Here is a tiny trained network, its code and every weight. The questions are about switching its units off for an input and a target symbol, where a switched-off unit gives its printed mean instead of its output.

import numpy as np


def w(rows, s, z=0):
    codes = np.array(rows[::2]) - 128.0
    scale = np.full(codes.shape[1], s)
    scale[-1] = z or s
    return codes * scale


def f(y):
    return y / 2 * (1 + np.tanh(0.7978845608 * (y + 0.044715 * y**3)))


def softmax(a):
    e = np.exp(a - a.max(-1, keepdims=True))
    return e / e.sum(-1, keepdims=True)


def log_softmax(a):
    a = a - a.max(-1, keepdims=True)
    return a - np.log(np.exp(a).sum(-1, keepdims=True))


def net(x, mask):
    ids = ['βεζμσω'.index(c) for c in x.split()]
    T = len(ids)
    res = E[ids] + P[:T]
    q, k, v = (res @ M[0].T for M in (Q, K, V))
    z = softmax(np.where(np.tri(T) > 0, q @ k.T / 4**0.5, -1e9)) @ v
    res = res + np.where(mask[0], z, O[0][:, -1]) @ O[0][:, :-1]
    y = f(res @ A[0][:, :-1].T + A[0][:, -1])
    res = res + np.where(mask[1:13], y, B[0][:, -1]) @ B[0][:, :-1]
    return log_softmax(res[-1] @ U[:, :-1].T + U[:, -1])


Q, K, V, O, A, B = {}, {}, {}, {}, {}, {}
E = w([
[251,128,116,35,163,213,96,172,135,130,107],'β',
[162,73,173,159,59,183,55,147,27,51,168],'ε',
[195,102,244,159,173,209,148,144,108,211,173],'ζ',
[205,89,48,148,175,152,120,77,157,77,145],'μ',
[82,99,85,151,150,176,203,104,123,200,126],'σ',
[130,216,157,206,99,84,163,89,78,108,63],'ω',
],0.016)
P = w([
[250,157,178,127,85,136,232,149,165,125,142],'0',
[144,152,197,148,194,164,190,157,112,77,158],'1',
[149,152,179,151,171,146,172,157,116,102,162],'2',
[102,122,203,113,158,156,148,134,178,92,131],'3',
[138,126,177,147,86,84,193,148,150,164,115],'4',
[125,142,164,139,127,125,156,125,121,152,148],'5',
[145,143,142,89,113,116,130,144,135,144,84],'6',
[86,143,145,112,135,118,109,143,109,149,130],'7',
[92,149,118,97,121,118,101,136,120,152,106],'8',
[136,153,118,65,135,137,62,128,112,139,82],'9',
[118,139,133,44,133,167,35,96,135,132,57],'10',
[63,151,86,125,115,123,66,82,60,189,141],'11',
[97,143,126,93,102,151,65,70,72,165,84],'12',
[91,167,83,103,136,139,70,103,47,162,148],'13',
],0.011)
Q[0] = w([
[147,55,85,59,97,254,130,173,133,234,200],'head 0',
[209,94,143,165,186,165,171,112,120,83,121],'head 0',
[130,246,206,128,59,89,56,132,219,135,160],'head 0',
[99,103,140,137,122,59,30,61,188,127,189],'head 0',
],0.006)
K[0] = w([
[119,118,138,118,68,129,1,78,62,110,113],'head 0',
[48,163,107,131,113,94,114,74,166,166,163],'head 0',
[191,110,152,132,169,138,145,209,179,111,182],'head 0',
[194,197,148,113,170,180,135,144,166,80,118],'head 0',
],0.0077)
V[0] = w([
[137,110,131,169,67,132,87,121,105,60,140],'head 0',
[188,168,32,124,179,140,124,107,162,87,54],'head 0',
[112,2,72,129,130,136,125,146,146,146,163],'head 0',
[160,72,142,39,103,124,126,169,70,83,184],'head 0',
],0.0081)
O[0] = w([
[214,147,126,150,217,41,159,32,144,62,2,126],'head 0',
[201,151,109,143,197,98,116,180,167,163,205,5],'head 0',
[87,43,87,122,208,109,190,175,65,83,134,89],'head 0',
[185,123,115,71,40,107,162,122,24,70,106,182],'head 0',
],0.0089,0.0026)
A[0] = w([
[152,66,96,83,127,156,201,146,85,121,133,33],'neuron 0',
[144,33,171,137,176,162,166,103,109,159,144,177],'neuron 1',
[157,203,142,151,59,171,106,129,89,106,121,4],'neuron 2',
[61,63,88,81,147,161,126,119,88,134,85,231],'neuron 3',
[150,69,168,109,208,113,112,165,79,134,119,185],'neuron 4',
[216,142,113,95,197,129,169,138,165,143,138,160],'neuron 5',
[133,127,167,147,155,151,163,181,141,134,191,197],'neuron 6',
[67,96,97,58,158,108,122,138,74,254,173,111],'neuron 7',
[110,81,152,157,50,207,62,213,155,144,202,40],'neuron 8',
[94,110,149,161,117,144,124,233,228,175,201,61],'neuron 9',
[170,206,160,61,45,92,93,161,66,88,158,111],'neuron 10',
[148,73,99,137,183,174,142,145,223,140,226,225],'neuron 11',
],0.0072,0.0016)
B[0] = w([
[128,79,58,89,162,153,187,90,174,165,213,208],'neuron 0',
[161,127,127,112,71,131,108,186,132,140,173,205],'neuron 1',
[168,71,133,120,180,114,130,59,155,113,141,197],'neuron 2',
[114,116,102,125,87,161,105,174,154,110,188,234],'neuron 3',
[202,96,122,127,33,114,145,174,145,133,139,163],'neuron 4',
[105,207,180,112,115,129,125,178,125,153,161,187],'neuron 5',
[83,181,182,144,119,106,123,130,126,150,165,201],'neuron 6',
[210,97,120,41,152,96,95,128,106,165,108,232],'neuron 7',
[205,44,93,254,226,182,164,120,132,106,82,248],'neuron 8',
[167,176,91,120,136,123,59,110,33,136,69,244],'neuron 9',
[83,169,111,133,205,170,95,74,169,194,159,233],'neuron 10',
[133,141,116,122,91,99,57,181,44,113,100,254],'neuron 11',
],0.0075,0.0073)
U = w([
[181,91,63,140,49,145,91,148,88,70,93,130],'β',
[97,95,204,29,191,78,142,87,158,114,152,127],'ε',
[175,36,123,227,223,164,184,68,234,71,112,3],'ζ',
[166,114,232,67,15,29,100,135,142,99,196,125],'μ',
[59,242,197,196,163,120,92,72,134,122,2,244],'σ',
[62,149,147,53,68,183,141,92,206,147,230,176],'ω',
],0.0048,0.0023)

Each question gives the input, a string of symbols that net reads in full, and the target symbol t.
The units are the heads (4 rows each of Q, K, V and O) and the neurons (one row each of A and B). Each row of codes is followed by its name. A weight is (code - 128) times the scale printed after its matrix; where a second scale follows, it is the last column's (O, A, B and U).
mask holds one flag per unit, heads first, then neurons. A switched-off unit (its flag False) gives its mean, the last column of its rows in O or B, instead of its output. The means were averaged over made-up inputs and are rounded, as every weight is.
A unit's drop is (log p(t) with every unit on - log p(t) with that unit switched off) / (log p(t) with every unit on - log p(t) with every unit switched off).
The circuit of an input: a set's keep is (log p(t) with only the set's units on - log p(t) with every unit switched off) / (log p(t) with every unit on - log p(t) with every unit switched off). Starting from the 12 units with the biggest drops (on a tie, the unit counted first), units are removed one at a time, each time the one whose removal leaves the highest keep (on an exact tie, the one counted first), for as long as the keep stays at least 0.8.
circuit, biggest first: the units of the circuit, biggest drop first
unit that matters most: the unit with the biggest drop
top k neurons: the k neurons with the biggest drops, biggest first
drop of u: that unit's drop, to one decimal
input σ σ ω σ, target σ: circuit, biggest first -> [head 0; neuron 9; neuron 0]
input β σ σ σ ε, target ζ: unit that matters most -> neuron 8
input β ω σ ζ, target σ: circuit, biggest first -> [head 0; neuron 9; neuron 0]
input μ β μ, target μ: top 2 neurons -> [neuron 5; neuron 8]
input σ ζ σ ζ ζ β β ω β ζ, target σ: circuit, biggest first -> [head 0; neuron 0; neuron 3]
input μ ε μ ζ σ σ σ β σ ω σ β, target ω: circuit, biggest first -> [neuron 8; neuron 9]
input σ μ β σ σ μ β β μ β, target μ: circuit, biggest first -> [head 0; neuron 5; neuron 4]
input ζ σ β μ, target β: top 2 neurons -> [neuron 11; neuron 10]
input σ ζ σ ζ μ μ β, target μ: circuit, biggest first -> [neuron 5; neuron 8]
input σ ζ β σ β σ ζ μ μ ζ, target μ: top 3 neurons -> [neuron 6; neuron 4; neuron 1]
input β β β, target ω: top 2 neurons -> [neuron 10; neuron 5]
input σ σ β ζ ε ε β, target ε: top 3 neurons -> [neuron 8; neuron 10; neuron 0]
input β σ ζ, target β: top 4 neurons -> [neuron 8; neuron 9; neuron 11; neuron 1]
input ε σ σ, target ω: top 2 neurons -> [neuron 8; neuron 9]
input σ μ σ β β σ, target β: drop of neuron 0 -> 0.0
input β σ ε σ σ σ β σ σ σ μ σ σ ζ, target μ: drop of neuron 9 -> 0.1
input ω σ β σ ε ω ε, target σ: drop of neuron 10 -> 0.3
input β β σ β σ σ ω β β, target σ: drop of head 0 -> 1.0
